Here is a tiny trained network, its code and every weight. The questions are about switching its units off for an input and a class, where a switched-off unit gives its printed mean instead of its output.

import numpy as np


def w(rows, s, z=0):
    codes = np.array(rows[::2]) - 128.0
    scale = np.full(codes.shape[1], s)
    scale[-1] = z or s
    return codes * scale


def norm(h):
    return h / np.sqrt((h * h).mean(-1, keepdims=True) + 1e-5)


def f(y):
    return np.maximum(y, 0)


def log_softmax(a):
    a = a - a.max(-1, keepdims=True)
    return a - np.log(np.exp(a).sum(-1, keepdims=True))


def net(x, mask):
    res = np.array(x, float).reshape(1, 6) / 4 @ E
    u = 0
    for l in range(4):
        y = f(norm(res) @ A[l][:, :-1].T + A[l][:, -1])
        res = res + np.where(mask[u : u + 8], y, B[l][:, -1]) @ B[l][:, :-1]
        u += 8
    return log_softmax(norm(res)[-1] @ U[:, :-1].T + U[:, -1])


A, B = {}, {}
E = w([
[67,114,115,237,136,105,120,220,104,87,54],'x0',
[109,77,72,58,13,113,112,114,57,105,50],'x1',
[138,107,131,138,33,161,169,180,138,105,203],'x2',
[214,122,142,185,4,78,83,147,161,125,131],'x3',
[101,157,28,97,154,75,87,209,216,74,175],'x4',
[183,196,74,123,123,183,102,223,72,191,149],'x5',
],0.003)
A[0] = w([
[149,113,166,127,152,147,158,104,106,184,71,139],'L0N0',
[125,62,98,62,79,121,122,172,105,123,101,222],'L0N1',
[98,108,1,129,196,201,181,94,108,101,143,124],'L0N2',
[168,137,111,111,180,89,35,86,131,132,23,114],'L0N3',
[177,218,123,75,89,128,159,108,132,150,151,172],'L0N4',
[119,128,104,102,119,146,76,121,46,76,132,82],'L0N5',
[101,83,77,93,154,37,118,153,165,175,180,253],'L0N6',
[102,31,136,138,141,107,72,189,125,134,119,133],'L0N7',
],0.0043,0.0019)
B[0] = w([
[122,151,130,143,136,57,229,214,222,150,117,200],'L0N0',
[137,245,201,142,191,121,168,86,113,104,128,247],'L0N1',
[157,113,83,165,78,40,112,119,91,155,155,223],'L0N2',
[104,139,203,114,95,77,63,228,222,216,158,228],'L0N3',
[170,95,122,131,194,136,87,149,65,89,103,216],'L0N4',
[112,192,168,119,81,206,45,53,176,156,149,170],'L0N5',
[161,110,189,194,98,130,253,93,155,175,65,252],'L0N6',
[217,163,152,108,114,171,135,103,72,86,94,190],'L0N7',
],0.0041,0.0032)
A[1] = w([
[101,155,149,119,69,186,168,126,121,79,163,125],'L1N0',
[127,167,105,121,111,68,92,155,130,83,171,181],'L1N1',
[17,114,78,105,160,135,150,112,69,151,175,61],'L1N2',
[158,73,83,71,130,115,128,49,149,150,186,112],'L1N3',
[124,152,67,70,124,112,151,161,190,52,117,97],'L1N4',
[125,89,112,133,92,163,175,157,97,85,202,75],'L1N5',
[114,175,113,201,143,142,100,173,63,124,112,77],'L1N6',
[108,122,110,1,61,127,108,127,122,101,67,2],'L1N7',
],0.0046,0.0014)
B[1] = w([
[81,124,150,98,124,107,52,158,179,196,140,217],'L1N0',
[114,82,95,170,137,128,153,91,134,192,141,220],'L1N1',
[201,100,81,121,133,3,111,92,86,125,172,181],'L1N2',
[158,118,133,118,168,150,133,182,158,83,82,215],'L1N3',
[141,190,85,143,174,130,131,72,161,176,70,190],'L1N4',
[35,135,220,56,133,56,161,193,186,179,123,195],'L1N5',
[117,82,116,93,136,137,138,131,107,65,127,253],'L1N6',
[92,233,145,144,110,157,123,87,71,96,119,198],'L1N7',
],0.0061,0.0022)
A[2] = w([
[93,68,172,170,110,82,105,13,197,2,108,32],'L2N0',
[148,105,216,151,130,116,183,116,85,128,127,3],'L2N1',
[73,111,162,70,208,90,184,132,97,111,176,191],'L2N2',
[169,135,146,207,119,117,104,123,131,113,193,176],'L2N3',
[185,164,82,150,129,195,77,224,43,235,138,101],'L2N4',
[97,143,229,156,130,85,131,57,224,112,112,178],'L2N5',
[100,207,193,184,194,166,98,104,115,69,230,45],'L2N6',
[94,70,234,143,70,179,210,110,45,187,175,188],'L2N7',
],0.0039,0.0012)
B[2] = w([
[100,62,84,140,174,232,104,97,86,130,180,190],'L2N0',
[192,142,30,110,154,192,173,133,103,98,152,165],'L2N1',
[180,108,108,175,39,113,17,129,98,96,111,195],'L2N2',
[157,170,178,114,103,64,98,12,53,45,115,164],'L2N3',
[31,1,86,121,196,211,112,36,82,152,177,192],'L2N4',
[64,104,73,110,122,170,122,171,43,162,159,255],'L2N5',
[149,216,162,134,37,115,75,145,81,96,168,153],'L2N6',
[100,159,93,166,174,58,137,131,220,169,73,190],'L2N7',
],0.0047,0.0052)
A[3] = w([
[67,26,131,188,158,124,129,178,127,28,47,186],'L3N0',
[97,177,142,111,150,146,114,179,102,15,60,176],'L3N1',
[107,196,141,173,180,91,168,98,93,163,138,203],'L3N2',
[145,187,156,182,204,125,106,155,141,65,245,206],'L3N3',
[146,152,58,156,138,167,236,103,209,182,70,175],'L3N4',
[151,127,133,69,216,74,43,150,82,132,97,255],'L3N5',
[232,137,161,4,176,195,100,94,160,165,92,87],'L3N6',
[219,45,138,177,70,47,185,72,66,181,119,169],'L3N7',
],0.004,0.0012)
B[3] = w([
[223,125,137,13,158,168,173,136,183,130,195,254],'L3N0',
[199,174,192,171,79,149,201,167,145,76,162,181],'L3N1',
[96,185,90,121,55,87,116,96,133,141,105,230],'L3N2',
[98,187,148,67,62,171,117,79,48,118,4,225],'L3N3',
[197,105,150,221,225,119,152,133,67,238,13,192],'L3N4',
[111,85,210,160,52,112,115,160,192,78,200,252],'L3N5',
[148,122,132,154,124,153,244,236,188,38,111,202],'L3N6',
[150,125,44,139,165,32,62,100,174,108,125,224],'L3N7',
],0.0047,0.0034)
U = w([
[101,255,147,126,70,172,109,79,64,101,82,255],'0',
[153,131,65,174,188,93,177,115,146,215,50,83],'1',
[86,39,80,97,170,225,112,93,94,144,209,220],'2',
[206,110,148,96,136,165,211,201,152,37,136,61],'3',
[56,123,186,90,105,74,92,193,182,195,150,74],'4',
[163,121,73,136,107,38,61,80,109,83,166,83],'5',
],0.0099,0.00079)

Each question gives the input, the list of numbers given to net, and the class t.
The units are the neurons (one row each of A and B). Each row of codes is followed by its name. A weight is (code - 128) times the scale printed after its matrix; where a second scale follows, it is the last column's (A, B and U).
mask holds one flag per neuron, layer by layer. A switched-off neuron (its flag False) gives its mean, the last column of its row in B, instead of its output. The means were averaged over made-up inputs and are rounded, as every weight is.
A unit's drop is (log p(t) with every unit on - log p(t) with that unit switched off) / (log p(t) with every unit on - log p(t) with every unit switched off).
The circuit of an input: a set's keep is (log p(t) with only the set's units on - log p(t) with every unit switched off) / (log p(t) with every unit on - log p(t) with every unit switched off). Starting from the 12 units with the biggest drops (on a tie, the unit counted first), units are removed one at a time, each time the one whose removal leaves the highest keep (on an exact tie, the one counted first), for as long as the keep stays at least 0.8.
circuit, biggest first: the units of the circuit, biggest drop first
most important unit: the unit with the biggest drop
top k neurons: the k neurons with the biggest drops, biggest first
top k neurons in layer l: the k neurons of layer l with the biggest drops, biggest first
input [7,-5,2,1,-4,-4], class 3: most important unit : L3N0
input [-6,-6,6,-6,-2,-2], class 0: circuit, biggest first : [L3N3 L2N6]
input [-5,2,-4,2,-3,-8], class 2: top 2 neurons : [L2N5 L2N0]
input [-7,6,8,-4,-6,3], class 4: circuit, biggest first : [L1N5 L2N7]
input [8,1,-5,8,-6,2], class 3: top 2 neurons in layer 0 : [L0N2 L0N6]
input [0,6,4,-5,0,-2], class 0: top 2 neurons : [L0N5 L1N7]
input [-3,-2,-3,6,-5,0], class 5: top 4 neurons : [L0N6 L2N3 L3N7 L0N4]
input [6,2,0,-2,6,7], class 2: top 4 neurons in layer 1 : [L1N1 L1N6 L1N3 L1N5]
input [8,5,-4,-7,-5,-5], class 3: top 2 neurons in layer 3 : [L3N0 L3N1]
input [-8,1,4,-1,-5,-7], class 3: top 3 neurons : [L1N3 L3N6 L2N4]
input [8,-5,1,1,-6,1], class 3: circuit, biggest first : [L1N6 L3N0]
input [-6,-5,2,-8,-5,-5], class 5: top 2 neurons : [L1N2 L2N2]
input [5,4,-8,-7,1,2], class 4: circuit, biggest first : [L0N3 L3N5]
input [0,2,2,-7,-5,-4], class 5: top 2 neurons : [L1N2 L0N6]
input [-2,3,-5,1,-2,8], class 2: most important unit : L2N4
input [7,8,0,6,-1,-4], class 0: circuit, biggest first : [L1N7 L0N1 L0N7]
input [-5,-4,-1,1,5,0], class 1: circuit, biggest first : [L3N4 L1N6 L0N3]
input [-1,-8,4,-5,8,-4], class 0: top 2 neurons in layer 2 : [L2N6 L2N7]
input [6,-8,7,8,-1,3], class 0: circuit, biggest first : [L3N3 L2N3]
input [-4,-5,4,4,7,-3], class 1: most important unit : L0N1
input [6,2,6,-1,-1,-6], class 2: top 3 neurons in layer 1 : [L1N0 L1N3 L1N7]
input [1,6,-8,-7,6,1], class 4: top 2 neurons in layer 0 : [L0N3 L0N2]
input [8,-5,-6,-2,6,1], class 3: circuit, biggest first : [L1N6 L3N0 L3N1]
input [-4,5,7,1,6,-5], class 4: top 3 neurons : [L1N0 L1N5 L2N5]
input [0,-8,3,-1,-3,-8], class 0: circuit, biggest first : [L2N6 L3N3]
input [5,4,5,7,-6,-1], class 5: top 2 neurons : [L3N7 L0N6]
input [6,-7,2,-3,-1,4], class 0: circuit, biggest first : [L3N3]
input [-5,1,6,-2,-6,-4], class 1: top 2 neurons : [L2N7 L2N1]
